Below is a small trained network, with its code and all its weights. Each question gives an input and a class and asks what happens when units are switched off, that is, made to give their printed mean instead of their output.

import numpy as np


def w(rows, s, z=0):
    codes = np.array(rows[::2]) - 128.0
    scale = np.full(codes.shape[1], s)
    scale[-1] = z or s
    return codes * scale


def norm(h):
    return h / np.sqrt((h * h).mean(-1, keepdims=True) + 1e-5)


def f(y):
    return np.maximum(y, 0)


def log_softmax(a):
    a = a - a.max(-1, keepdims=True)
    return a - np.log(np.exp(a).sum(-1, keepdims=True))


def net(x, mask):
    res = np.array(x, float).reshape(1, 3) / 4 @ E
    u = 0
    for l in range(2):
        y = f(norm(res) @ A[l][:, :-1].T + A[l][:, -1])
        res = res + np.where(mask[u : u + 12], y, B[l][:, -1]) @ B[l][:, :-1]
        u += 12
    return log_softmax(norm(res)[-1] @ U[:, :-1].T + U[:, -1])


A, B = {}, {}
E = w([
[247,120,201,201,175],'x0',
[120,68,132,117,65],'x1',
[168,227,146,71,1],'x2',
],0.008)
A[0] = w([
[140,150,134,110,111,245],'L0N0',
[94,190,94,150,213,99],'L0N1',
[124,68,235,137,82,125],'L0N2',
[141,254,182,90,180,193],'L0N3',
[161,107,155,168,142,2],'L0N4',
[202,157,220,99,103,135],'L0N5',
[160,103,114,217,145,145],'L0N6',
[138,136,166,90,88,207],'L0N7',
[41,192,142,73,54,215],'L0N8',
[92,89,111,50,223,195],'L0N9',
[71,151,152,167,114,228],'L0N10',
[106,50,125,78,69,134],'L0N11',
],0.0099,0.004)
B[0] = w([
[87,97,143,138,190,194],'L0N0',
[196,111,89,157,98,180],'L0N1',
[202,255,38,164,167,176],'L0N2',
[144,143,63,137,124,223],'L0N3',
[87,184,203,130,180,150],'L0N4',
[78,125,195,146,120,220],'L0N5',
[54,117,127,127,68,193],'L0N6',
[113,187,131,119,195,196],'L0N7',
[72,167,148,110,167,255],'L0N8',
[93,163,175,88,93,224],'L0N9',
[62,75,111,158,133,180],'L0N10',
[169,184,64,171,191,189],'L0N11',
],0.008,0.0077)
A[1] = w([
[118,158,27,161,117,227],'L1N0',
[182,211,138,100,183,117],'L1N1',
[138,188,32,128,156,157],'L1N2',
[171,153,169,116,126,198],'L1N3',
[23,109,186,155,128,143],'L1N4',
[156,153,98,196,95,252],'L1N5',
[174,158,92,203,126,210],'L1N6',
[108,164,36,55,125,173],'L1N7',
[156,81,255,180,68,97],'L1N8',
[116,20,91,165,185,67],'L1N9',
[182,166,196,115,119,240],'L1N10',
[161,51,177,183,171,232],'L1N11',
],0.012,0.0042)
B[1] = w([
[207,101,117,161,130,240],'L1N0',
[130,131,180,103,59,227],'L1N1',
[160,99,116,153,107,240],'L1N2',
[90,54,154,115,143,175],'L1N3',
[121,228,147,127,152,254],'L1N4',
[161,119,37,161,128,207],'L1N5',
[174,94,82,138,147,217],'L1N6',
[142,18,137,149,126,239],'L1N7',
[74,112,58,144,171,169],'L1N8',
[140,159,188,106,6,189],'L1N9',
[62,122,129,95,144,203],'L1N10',
[99,109,135,83,111,201],'L1N11',
],0.012,0.0084)
U = w([
[9,78,67,186,139,236],'0',
[51,205,215,90,23,209],'1',
[204,52,56,203,47,191],'2',
[167,234,107,231,197,162],'3',
[203,130,157,7,156,3],'4',
[209,141,166,28,180,3],'5',
[209,161,164,63,197,3],'6',
[199,138,173,45,201,3],'7',
],0.011,0.0069)

Each question gives the input, the list of numbers given to net, and the class t.
The units are the neurons (one row each of A and B). Each row of codes is followed by its name. A weight is (code - 128) times the scale printed after its matrix; where a second scale follows, it is the last column's (A, B and U).
mask holds one flag per neuron, layer by layer. A switched-off neuron (its flag False) gives its mean, the last column of its row in B, instead of its output. The means were averaged over made-up inputs and are rounded, as every weight is.
A unit's drop is (log p(t) with every unit on - log p(t) with that unit switched off) / (log p(t) with every unit on - log p(t) with every unit switched off).
The circuit of an input: a set's keep is (log p(t) with only the set's units on - log p(t) with every unit switched off) / (log p(t) with every unit on - log p(t) with every unit switched off). Starting from the 12 units with the biggest drops (on a tie, the unit counted first), units are removed one at a time, each time the one whose removal leaves the highest keep (on an exact tie, the one counted first), for as long as the keep stays at least 0.8.
circuit, biggest first: the units of the circuit, biggest drop first
most important unit: the unit with the biggest drop
top k neurons: the k neurons with the biggest drops, biggest first
top k neurons in layer l: the k neurons of layer l with the biggest drops, biggest first
input [-4,-2,3], class 0: most important unit -> L0N8
input [-4,-2,-6], class 1: top 2 neurons -> L0N2; L0N3
input [-5,-6,3], class 2: top 4 neurons -> L0N3; L0N5; L1N7; L1N0
input [-6,-5,6], class 0: circuit, biggest first -> L1N9; L1N7
input [1,3,1], class 3: top 3 neurons in layer 0 -> L0N11; L0N7; L0N5
input [4,-1,2], class 0: top 3 neurons -> L0N5; L0N11; L0N8
input [1,0,-2], class 3: top 2 neurons -> L1N4; L0N6
input [5,-1,-6], class 1: circuit, biggest first -> L1N9; L1N11; L1N7
input [-1,2,1], class 3: circuit, biggest first -> L0N7; L1N11
input [0,-2,-2], class 3: top 4 neurons -> L0N9; L0N2; L0N11; L0N3
input [-5,-4,3], class 0: top 3 neurons -> L0N8; L1N7; L0N2
input [1,-6,-5], class 2: top 4 neurons in layer 0 -> L0N1; L0N5; L0N8; L0N0
input [1,1,-1], class 3: top 2 neurons in layer 0 -> L0N6; L0N3
input [3,0,2], class 3: top 3 neurons in layer 1 -> L1N7; L1N9; L1N5
input [6,5,4], class 0: most important unit -> L0N5
input [-1,5,-4], class 2: top 3 neurons -> L0N11; L0N5; L0N8
input [-2,6,-6], class 1: circuit, biggest first -> L1N9; L1N4
input [-7,6,3], class 0: top 2 neurons -> L0N8; L0N2
input [6,0,7], class 1: top 4 neurons -> L1N1; L0N5; L0N7; L1N0
input [-5,-8,6], class 2: top 3 neurons -> L0N3; L0N9; L1N7
input [-5,-8,3], class 2: most important unit -> L0N3
input [6,-6,-7], class 1: top 2 neurons -> L1N9; L0N2
input [3,1,-1], class 3: top 2 neurons -> L0N6; L1N4
input [-2,-6,-5], class 2: top 2 neurons -> L0N1; L0N5
input [6,-5,3], class 0: top 2 neurons -> L0N5; L0N11
input [-6,6,-8], class 1: top 2 neurons in layer 0 -> L0N2; L0N3
input [-8,8,4], class 0: most important unit -> L0N8
input [6,-4,3], class 0: top 2 neurons in layer 0 -> L0N5; L0N8
